X = [3, 0, 4, 3, 7, 5, 3, 2, 4, 4, 3, 1, 7, 2]
X[0]: 3
X[5]: 5
X[9]: 4
X[11]: 1
X[8]: 4
X[2]: 4

W =
[[-31.2 -33.8   5.0 -16.5]
 [  7.9   6.6  -3.0   3.4]
 [ 10.5   6.6  -3.3   7.7]
 [-16.7 -14.8  -3.0  -0.1]
 [ 77.5  70.3 -24.0  52.2]
 [ -3.6   2.3  -3.0   3.4]]
W[0, 0]	-31.2
W[4, 2]	-24.0
W[:, 3]	[-16.5, 3.4, 7.7, -0.1, 52.2, 3.4]
W[0, 1]	-33.8
W[1, 2]	-3.0
W[5, 0]	-3.6
W[1, 0]	7.9
W[2, 1]	6.6
W[2, 3]	7.7
W[5, 1]	2.3
W[5, 3]	3.4
W[3, 2]	-3.0
W[1, 1]	6.6
W[1]	[7.9, 6.6, -3.0, 3.4]
W[0, 2]	5.0
W[:, 1]	[-33.8, 6.6, 6.6, -14.8, 70.3, 2.3]
W[3, 1]	-14.8
W[:, 0]	[-31.2, 7.9, 10.5, -16.7, 77.5, -3.6]

m =
[[  8.249  10.427 -10.169  12.831   7.287  -5.416 -17.274  10.428]
 [  6.940   9.672  -9.211  12.375   8.504 -11.149 -23.120  19.085]
 [ 19.068  14.045  -3.086  12.178   5.966  22.895  22.130 -10.217]
 [ 15.337  11.880 -16.784  11.642   5.181  -0.155  -4.730  16.762]
 [  4.042   9.980  10.062  13.348  12.016   1.973 -11.814  -3.728]
 [  9.992  11.383  -6.427  13.131   7.063   3.763  -6.739  -0.739]
 [ 21.896  14.440  -8.235  11.561   4.813  22.219  24.310  -3.658]
 [  5.086   8.763   4.234  11.379  13.078 -12.884 -22.852  26.591]
 [  7.102   9.214  -2.384  11.320  11.177 -12.927 -21.938  28.229]
 [ 22.509  14.315 -11.482  11.231   4.396  19.207  22.018   2.262]]
Rows and columns are counted from 0.
row 0 col 0: 8.249
row 3 col 1: 11.880
row 5 col 0: 9.992
row 5 col 7: -0.739
row 0 col 5: -5.416
row 0 col 1: 10.427
row 4 col 7: -3.728
row 5 col 6: -6.739
row 5 col 5: 3.763
row 3 col 5: -0.155
row 4 col 2: 10.062
row 7 col 3: 11.379
row 7 col 6: -22.852
row 1 col 4: 8.504
row 1 col 6: -23.120
row 7 col 5: -12.884
row 9 col 7: 2.262
row 9 col 5: 19.207
row 6 col 4: 4.813
row 9 col 6: 22.018
row 8 col 4: 11.177
row 8 col 3: 11.320
row 2 col 7: -10.217
row 2 col 3: 12.178
row 1 col 0: 6.940
row 3 col 0: 15.337
row 7 col 0: 5.086
row 3 col 7: 16.762
row 4 col 3: 13.348
row 4 col 4: 12.016
row 2 col 1: 14.045
row 6 col 5: 22.219

B =
[[75 74 73 63 51 49  8 43 65 50]
 [18 17 12 26 43 34 75 49 32 45]
 [73 71 71 66 48 56 14 42 63 55]
 [52 28 53 75 49 84 57 52 18 78]
 [62 58 69 40 67 22 11 56 42 18]
 [39 12 40 46 67 44 53 65  2 47]
 [37 67 58 49 19 72 74 25 61 37]
 [56 28 48 79 49 84 51 52 22 88]]
Indices start at 0.
row 0 col 0 -> 75
row 1 col 5 -> 34
row 3 col 2 -> 53
row 3 col 5 -> 84
row 5 col 1 -> 12
row 0 col 1 -> 74
row 3 col 8 -> 18
row 7 col 6 -> 51
row 1 col 8 -> 32
row 5 col 2 -> 40
row 5 col 4 -> 67
row 0 col 9 -> 50
row 3 col 1 -> 28
row 4 col 7 -> 56
row 4 col 2 -> 69
row 7 col 8 -> 22
row 1 col 6 -> 75
row 5 col 3 -> 46
row 2 col 7 -> 42
row 1 col 0 -> 18
row 5 col 0 -> 39
row 4 col 5 -> 22
row 0 col 3 -> 63
row 0 col 6 -> 8
row 6 col 6 -> 74
row 1 col 4 -> 43

A =
[[-11.9  24.4  60.0  10.4  -0.6  43.3  13.0 -13.2   8.5]
 [ 57.2 -29.1 -50.1  13.7 -10.6 -33.3 -12.1  20.6   0.0]
 [ 43.9  22.1 -28.8  -9.4 -25.1 -21.9  10.6  62.0  19.1]
 [ -9.5  10.3  13.6   7.9 -19.8 -23.1  -5.3 -61.8  25.2]
 [ -6.4 -30.0  11.9  29.1  17.1  26.6   1.0  75.9  14.7]
 [ -0.8 -15.5   1.5  -1.0 -12.2 -25.5  12.9 -61.7  15.7]
 [ -6.8 -16.4  -8.7  22.5 -19.8 -26.2   6.0 -56.7  -1.7]
 [-24.0  37.3  57.5  11.7  29.6  45.7   1.4 -17.5   3.8]
 [-23.8 -16.6 -50.2  -0.6 -25.8 -34.1  -9.0 -53.2 -13.3]
 [-16.8  16.6  34.3  20.4  33.5   1.3   6.6 -54.3  15.2]
 [ 51.2  20.2 -19.2 -48.2  12.2  -2.6  11.4  64.1 -12.2]]
Rows and columns are counted from 0.
row 0 col 0	-11.9
row 0 col 1	24.4
row 5 col 2	1.5
row 3 col 3	7.9
row 7 col 5	45.7
row 4 col 0	-6.4
row 4 col 5	26.6
row 10 col 4	12.2
row 3 col 4	-19.8
row 2 col 2	-28.8
row 9 col 7	-54.3
row 0 col 7	-13.2
row 2 col 1	22.1
row 4 col 2	11.9
row 9 col 8	15.2
row 4 col 7	75.9
row 4 col 1	-30.0
row 3 col 1	10.3
row 6 col 8	-1.7
row 4 col 8	14.7
row 2 col 3	-9.4
row 9 col 6	6.6
row 3 col 5	-23.1
row 1 col 2	-50.1
row 6 col 7	-56.7
row 1 col 7	20.6
row 7 col 4	29.6
row 3 col 2	13.6
row 8 col 5	-34.1
row 0 col 5	43.3
row 1 col 5	-33.3
row 5 col 0	-0.8
row 9 col 3	20.4
row 10 col 1	20.2
row 0 col 2	60.0

M =
[[ 25.8  -2.7   3.7 -18.5   7.2  20.2  -6.4  10.0  57.4  54.1]
 [-60.5 -24.6  11.8  42.4 -38.5 -34.0 -21.1 -43.9 -83.7 -86.5]
 [-12.7 -12.0   6.7   7.4 -12.4  -6.9 -11.6 -12.9  -3.6  -6.1]
 [-72.5 -59.2  13.9  24.2 -66.3 -19.7 -57.4 -68.3 -45.9 -44.6]
 [-55.2 -46.3  -0.2   9.8 -52.6  -9.7 -48.0 -55.0 -47.7 -46.6]]
Indices start at 0.
(0, 0) = 25.8
(3, 8) = -45.9
(2, 1) = -12.0
(1, 3) = 42.4
(0, 6) = -6.4
(4, 7) = -55.0
(0, 8) = 57.4
(4, 4) = -52.6
(3, 9) = -44.6
(4, 1) = -46.3
(2, 0) = -12.7
(0, 1) = -2.7
(1, 8) = -83.7
(0, 4) = 7.2
(4, 3) = 9.8
(1, 5) = -34.0
(0, 2) = 3.7
(3, 1) = -59.2
(2, 2) = 6.7
(2, 9) = -6.1
(3, 5) = -19.7
(2, 8) = -3.6
(2, 3) = 7.4
(1, 7) = -43.9
(3, 0) = -72.5

grid =
[-27.9  -4.4  30.4  29.3 -84.4 -13.6  56.2   3.4  14.1 -74.8  43.5 -34.0
  78.1 -16.0 -37.7]
grid[0]: -27.9
grid[9]: -74.8
grid[3]: 29.3
grid[4]: -84.4
grid[12]: 78.1
grid[11]: -34.0
grid[8]: 14.1
grid[14]: -37.7
grid[1]: -4.4
grid[10]: 43.5

arr = array([-0.02, -0.03, -0.15, -0.12,  0.18,  0.10])
arr[0] -> -0.02
arr[4] -> 0.18
arr[3] -> -0.12
arr[1] -> -0.03

a =
array([[ -5.5,  -9.6, -10.8,   9.3,  34.3,  36.3, -49.7],
       [-27.8, -44.8,  11.1,  49.7,   2.0, -71.0, -38.5],
       [-11.9, -14.1,  -3.5,   8.0,  14.2,  22.8, -25.7],
       [-11.8, -20.2,   4.6,  23.9,   3.0, -34.3, -20.6],
       [  3.3,   2.1,  -0.9,   1.6,   3.4,  -5.4,  -4.1]])
Indices start at 0.
(0, 0) => -5.5
(2, 3) => 8.0
(0, 6) => -49.7
(0, 5) => 36.3
(1, 1) => -44.8
(0, 2) => -10.8
(1, 4) => 2.0
(2, 6) => -25.7
(4, 1) => 2.1
(3, 1) => -20.2
(4, 2) => -0.9
(3, 4) => 3.0
(1, 2) => 11.1
(1, 5) => -71.0
(1, 0) => -27.8
(2, 0) => -11.9
(0, 4) => 34.3
(3, 6) => -20.6
(2, 5) => 22.8
(2, 2) => -3.5
(4, 6) => -4.1
(4, 3) => 1.6
